Below is a small trained network, with its code and all its weights. Each question gives an input and a target symbol and asks what happens when units are switched off, that is, made to give their printed mean instead of their output.

import numpy as np


def w(rows, s, z=0):
    codes = np.array(rows[::2]) - 128.0
    scale = np.full(codes.shape[1], s)
    scale[-1] = z or s
    return codes * scale


def f(y):
    return y / 2 * (1 + np.tanh(0.7978845608 * (y + 0.044715 * y**3)))


def softmax(a):
    e = np.exp(a - a.max(-1, keepdims=True))
    return e / e.sum(-1, keepdims=True)


def log_softmax(a):
    a = a - a.max(-1, keepdims=True)
    return a - np.log(np.exp(a).sum(-1, keepdims=True))


def net(x, mask):
    ids = ['βγεζηθμξπστφψ'.index(c) for c in x.split()]
    T = len(ids)
    res = E[ids] + P[:T]
    u = 0
    for l in range(2):
        q, k, v = (res @ M[l].T for M in (Q, K, V))
        z = softmax(np.where(np.tri(T) > 0, q @ k.T / 4**0.5, -1e9)) @ v
        res = res + np.where(mask[u], z, O[l][:, -1]) @ O[l][:, :-1]
        u += 1
        y = f(res @ A[l][:, :-1].T + A[l][:, -1])
        res = res + np.where(mask[u : u + 4], y, B[l][:, -1]) @ B[l][:, :-1]
        u += 4
    return log_softmax(res[-1] @ U[:, :-1].T + U[:, -1])


Q, K, V, O, A, B = {}, {}, {}, {}, {}, {}
E = w([
[180,175,141],'β',
[154,59,2],'γ',
[132,105,124],'ε',
[83,111,61],'ζ',
[153,24,13],'η',
[102,74,114],'θ',
[104,95,93],'μ',
[247,193,152],'ξ',
[137,181,180],'π',
[176,78,62],'σ',
[167,200,175],'τ',
[88,94,111],'φ',
[125,101,77],'ψ',
],0.014)
P = w([
[189,2,114],'0',
[104,128,73],'1',
[106,148,116],'2',
[62,193,201],'3',
[32,214,233],'4',
[60,144,142],'5',
[106,114,106],'6',
[55,168,177],'7',
[71,135,151],'8',
[98,75,140],'9',
[119,79,145],'10',
[126,154,168],'11',
[170,98,118],'12',
],0.0062)
Q[0] = w([
[130,131,131],'L0H1',
[130,121,133],'L0H1',
[198,180,173],'L0H1',
[202,252,155],'L0H1',
],0.016)
K[0] = w([
[130,123,131],'L0H1',
[126,129,118],'L0H1',
[94,223,33],'L0H1',
[75,248,66],'L0H1',
],0.015)
V[0] = w([
[140,12,183],'L0H1',
[115,179,142],'L0H1',
[182,220,78],'L0H1',
[154,90,235],'L0H1',
],0.011)
O[0] = w([
[143,254,147,255],'L0H1',
[192,47,98,48],'L0H1',
[35,62,224,28],'L0H1',
[254,130,153,109],'L0H1',
],0.009,0.0071)
A[0] = w([
[187,95,245,152],'L0N1',
[61,144,187,73],'L0N2',
[174,103,88,252],'L0N3',
[128,255,62,2],'L0N4',
],0.0084,0.0036)
B[0] = w([
[77,116,71,126],'L0N1',
[200,86,100,128],'L0N2',
[34,206,226,152],'L0N3',
[139,12,178,249],'L0N4',
],0.011,0.012)
Q[1] = w([
[195,89,64],'L1H1',
[92,143,192],'L1H1',
[118,110,250],'L1H1',
[162,111,107],'L1H1',
],0.016)
K[1] = w([
[1,77,241],'L1H1',
[203,140,94],'L1H1',
[199,84,198],'L1H1',
[58,60,245],'L1H1',
],0.0082)
V[1] = w([
[165,95,211],'L1H1',
[141,249,152],'L1H1',
[121,191,97],'L1H1',
[103,118,110],'L1H1',
],0.014)
O[1] = w([
[173,151,12,254],'L1H1',
[106,4,86,68],'L1H1',
[104,63,166,41],'L1H1',
[100,146,170,120],'L1H1',
],0.013,0.0045)
A[1] = w([
[11,143,23,78],'L1N1',
[178,136,1,2],'L1N2',
[192,69,81,171],'L1N3',
[197,175,155,145],'L1N4',
],0.0092,0.0029)
B[1] = w([
[187,112,122,139],'L1N1',
[125,120,255,254],'L1N2',
[160,161,26,180],'L1N3',
[66,92,108,187],'L1N4',
],0.01,0.0099)
U = w([
[122,110,164,121],'β',
[57,213,161,141],'γ',
[147,145,151,255],'ε',
[111,122,255,135],'ζ',
[44,246,63,46],'η',
[224,170,214,110],'θ',
[66,193,64,129],'μ',
[94,164,121,90],'ξ',
[113,100,105,147],'π',
[68,183,60,162],'σ',
[95,152,129,102],'τ',
[89,177,91,99],'φ',
[94,159,137,118],'ψ',
],0.0093,0.0062)

Each question gives the input, a string of symbols that net reads in full, and the target symbol t.
The units are the heads (4 rows each of Q, K, V and O) and the neurons (one row each of A and B). Each row of codes is followed by its name. A weight is (code - 128) times the scale printed after its matrix; where a second scale follows, it is the last column's (O, A, B and U).
mask holds one flag per unit, layer by layer, with each layer's heads first. A switched-off unit (its flag False) gives its mean, the last column of its rows in O or B, instead of its output. The means were averaged over made-up inputs and are rounded, as every weight is.
A unit's drop is (log p(t) with every unit on - log p(t) with that unit switched off) / (log p(t) with every unit on - log p(t) with every unit switched off).
The circuit of an input: a set's keep is (log p(t) with only the set's units on - log p(t) with every unit switched off) / (log p(t) with every unit on - log p(t) with every unit switched off). Starting from all 10 units, units are removed one at a time, each time the one whose removal leaves the highest keep (on an exact tie, the one counted first), for as long as the keep stays at least 0.8.
units of the circuit, in order: the units of the circuit, biggest drop first
most important unit: the unit with the biggest drop
top k neurons: the k neurons with the biggest drops, biggest first
k most important neurons of layer l: the k neurons of layer l with the biggest drops, biggest first
input θ θ θ π θ ζ ε θ η θ μ, target θ: units of the circuit, in order => (L0N4; L0H1; L1N2; L1H1)
input ζ σ β, target ζ: units of the circuit, in order => (L0N4; L0H1; L1H1)
input π σ σ, target π: top 3 neurons => (L0N4; L0N3; L1N2)
input γ η θ ζ μ θ, target γ: 2 most important neurons of layer 1 => (L1N2; L1N3)
input θ ζ γ θ μ β θ θ τ θ β π η, target θ: most important unit => L0N4
input θ ζ μ θ θ θ ψ, target θ: top 3 neurons => (L0N4; L1N2; L0N1)
input γ θ ζ ζ μ θ, target γ: top 2 neurons => (L0N4; L1N3)
input γ φ β β θ γ ζ γ σ, target γ: units of the circuit, in order => (L0H1; L1H1)
input ζ β ψ ζ, target ζ: units of the circuit, in order => (L0N4; L1H1; L0H1)
input θ θ θ θ θ φ, target θ: top 4 neurons => (L0N4; L1N2; L0N3; L0N1)
input π μ ξ, target π: units of the circuit, in order => (L0N4; L0H1; L1H1)
input θ θ π ζ ε θ θ ζ γ γ γ, target θ: units of the circuit, in order => (L0H1; L1N2)
input ζ θ ψ ψ φ θ ξ μ ζ ζ ζ γ τ, target ζ: units of the circuit, in order => (L0H1; L1H1; L0N4)
input ζ ψ θ ξ, target ζ: most important unit => L0H1
input η ζ σ, target η: units of the circuit, in order => (L0N4; L0H1; L1H1; L1N2)
input θ τ θ θ γ ζ ψ θ, target θ: top 3 neurons => (L0N4; L1N2; L0N3)
input η η ζ ψ γ γ ζ σ, target η: top 2 neurons => (L0N4; L1N2)
input θ θ θ θ π ζ φ, target θ: units of the circuit, in order => (L0N4; L1N2; L0H1; L1H1)
input ζ ξ β, target γ: top 2 neurons => (L0N1; L1N3)
input θ ψ ζ γ, target θ: most important unit => L0N4
input ζ θ β η γ ε τ, target ζ: top 3 neurons => (L0N4; L1N3; L0N1)
input θ π θ η, target θ: units of the circuit, in order => (L0H1; L1N2)
input θ θ θ θ ζ ζ μ φ θ, target θ: units of the circuit, in order => (L0N4; L0H1; L1N2; L1H1)
input θ γ μ, target θ: top 3 neurons => (L0N4; L1N2; L0N3)
